Below are the code and all the weights of a small trained network. Each question names an input and a target symbol and asks about switching units off, where a switched-off unit gives its printed mean instead of its output.

import numpy as np


def w(rows, s, z=0):
    codes = np.array(rows[::2]) - 128.0
    scale = np.full(codes.shape[1], s)
    scale[-1] = z or s
    return codes * scale


def f(y):
    return y / 2 * (1 + np.tanh(0.7978845608 * (y + 0.044715 * y**3)))


def softmax(a):
    e = np.exp(a - a.max(-1, keepdims=True))
    return e / e.sum(-1, keepdims=True)


def log_softmax(a):
    a = a - a.max(-1, keepdims=True)
    return a - np.log(np.exp(a).sum(-1, keepdims=True))


def net(x, mask):
    ids = ['ΓΔΘΣΩβεμξπτ'.index(c) for c in x.split()]
    T = len(ids)
    res = E[ids] + P[:T]
    q, k, v = (res @ M[0].T for M in (Q, K, V))
    z = softmax(np.where(np.tri(T) > 0, q @ k.T / 3**0.5, -1e9)) @ v
    res = res + np.where(mask[0], z, O[0][:, -1]) @ O[0][:, :-1]
    y = f(res @ A[0][:, :-1].T + A[0][:, -1])
    res = res + np.where(mask[1:9], y, B[0][:, -1]) @ B[0][:, :-1]
    return log_softmax(res[-1] @ U[:, :-1].T + U[:, -1])


Q, K, V, O, A, B = {}, {}, {}, {}, {}, {}
E = w([
[177,114,203,168,97,165],'Γ',
[104,95,47,172,71,73],'Δ',
[45,186,79,206,129,98],'Θ',
[195,104,127,149,124,96],'Σ',
[117,78,6,164,76,84],'Ω',
[191,54,163,135,129,124],'β',
[166,79,103,185,135,191],'ε',
[110,119,64,160,161,116],'μ',
[121,80,143,190,163,202],'ξ',
[157,148,60,110,185,227],'π',
[58,78,94,141,160,90],'τ',
],0.019)
P = w([
[181,194,209,254,97,152],'0',
[176,155,171,217,102,148],'1',
[140,115,127,193,108,134],'2',
[114,72,98,177,137,106],'3',
[118,48,88,171,159,81],'4',
[101,11,40,161,177,50],'5',
],0.0068)
Q[0] = w([
[163,51,96,227,121,165],'h1',
[27,166,188,138,218,142],'h1',
[2,215,110,15,163,171],'h1',
],0.0098)
K[0] = w([
[87,103,93,112,248,162],'h1',
[82,217,113,117,79,146],'h1',
[168,187,173,133,51,110],'h1',
],0.012)
V[0] = w([
[52,128,95,142,71,1],'h1',
[233,183,27,123,107,56],'h1',
[71,230,21,131,162,164],'h1',
],0.0095)
O[0] = w([
[138,195,139,154,61,147,84],'h1',
[216,234,50,190,171,119,246],'h1',
[126,150,122,98,179,248,254],'h1',
],0.014,0.002)
A[0] = w([
[111,78,68,173,110,70,157],'n1',
[118,157,116,153,57,219,87],'n2',
[114,108,119,228,177,161,229],'n3',
[162,155,54,149,68,83,78],'n4',
[118,143,177,178,25,72,4],'n5',
[96,40,130,71,146,31,127],'n6',
[91,2,86,107,108,238,125],'n7',
[131,69,106,83,74,141,70],'n8',
],0.0091,0.0027)
B[0] = w([
[183,95,234,147,110,170,212],'n1',
[95,172,84,75,182,129,193],'n2',
[57,102,138,163,64,76,234],'n3',
[152,145,206,67,159,223,216],'n4',
[108,142,43,2,70,142,174],'n5',
[122,125,122,122,159,227,218],'n6',
[137,153,124,100,178,11,248],'n7',
[122,237,215,136,126,77,155],'n8',
],0.0085,0.015)
U = w([
[48,66,70,92,97,168,101],'Γ',
[111,160,84,83,94,89,146],'Δ',
[13,140,90,107,136,150,79],'Θ',
[214,170,129,102,98,24,85],'Σ',
[168,182,140,132,180,134,85],'Ω',
[183,77,78,71,118,147,95],'β',
[112,46,129,255,123,173,195],'ε',
[146,93,60,228,118,167,224],'μ',
[98,158,185,94,177,109,1],'ξ',
[129,75,21,54,194,130,99],'π',
[83,164,102,43,41,7,226],'τ',
],0.0078,0.005)

Each question gives the input, a string of symbols that net reads in full, and the target symbol t.
The units are the heads (3 rows each of Q, K, V and O) and the neurons (one row each of A and B). Each row of codes is followed by its name. A weight is (code - 128) times the scale printed after its matrix; where a second scale follows, it is the last column's (O, A, B and U).
mask holds one flag per unit, heads first, then neurons. A switched-off unit (its flag False) gives its mean, the last column of its rows in O or B, instead of its output. The means were averaged over made-up inputs and are rounded, as every weight is.
A unit's drop is (log p(t) with every unit on - log p(t) with that unit switched off) / (log p(t) with every unit on - log p(t) with every unit switched off).
The circuit of an input: a set's keep is (log p(t) with only the set's units on - log p(t) with every unit switched off) / (log p(t) with every unit on - log p(t) with every unit switched off). Starting from all 9 units, units are removed one at a time, each time the one whose removal leaves the highest keep (on an exact tie, the one counted first), for as long as the keep stays at least 0.8.
units of the circuit, in order: the units of the circuit, biggest drop first
unit that matters most: the unit with the biggest drop
k most important neurons: the k neurons with the biggest drops, biggest first
drop when u is switched off: that unit's drop, to one decimal
input β Ω ε Γ τ Ω, target τ: 2 most important neurons : (n5 n6)
input Ω Ω τ Ω ε, target τ: units of the circuit, in order : (h1 n6 n7)
input ε Θ μ τ Ω, target τ: units of the circuit, in order : (h1 n6)
input Ω μ Ω ε μ Ω, target μ: units of the circuit, in order : (h1 n7)
input ε Θ Σ ε β Ω, target ε: 2 most important neurons : (n1 n7)
input Δ μ ε Ω Δ, target ε: unit that matters most : n7
input ξ τ π, target π: 2 most important neurons : (n1 n7)
input μ ε ε Ω τ τ, target ε: units of the circuit, in order : (n5 n2)
input Ω ξ β, target ξ: 2 most important neurons : (n8 n6)
input β Σ β Ω μ, target μ: units of the circuit, in order : (n7 h1)
input Γ π Γ ε Σ, target ε: units of the circuit, in order : (n5 n7)
input ξ ξ Ω Γ, target ξ: 4 most important neurons : (n6 n8 n7 n3)
input Σ Ω ε β Δ Ω, target β: 4 most important neurons : (n4 n5 n7 n8)
input Δ Ω Γ, target Ω: 2 most important neurons : (n4 n2)
input Θ Σ π μ τ Σ, target τ: units of the circuit, in order : (h1)
input Ω Γ μ τ μ β, target τ: units of the circuit, in order : (h1 n6)
input ε β Δ, target ε: 2 most important neurons : (n1 n7)
input τ π Γ Σ, target π: 2 most important neurons : (n1 n8)
input ε Σ Ω ξ, target ξ: 4 most important neurons : (n7 n6 n8 n5)
input Ω π τ, target π: units of the circuit, in order : (h1)
input Δ β Σ, target β: 2 most important neurons : (n5 n6)
input τ τ ξ, target τ: drop when h1 is switched off : 0.5
input Ω Σ Ω, target Ω: drop when h1 is switched off : 0.7
input Ω Γ Σ Ω Σ, target Ω: drop when h1 is switched off : 1.8
input Σ μ ξ Ω, target ξ: drop when h1 is switched off : 0.7
input ξ π β β, target π: 2 most important neurons : (n7 n6)
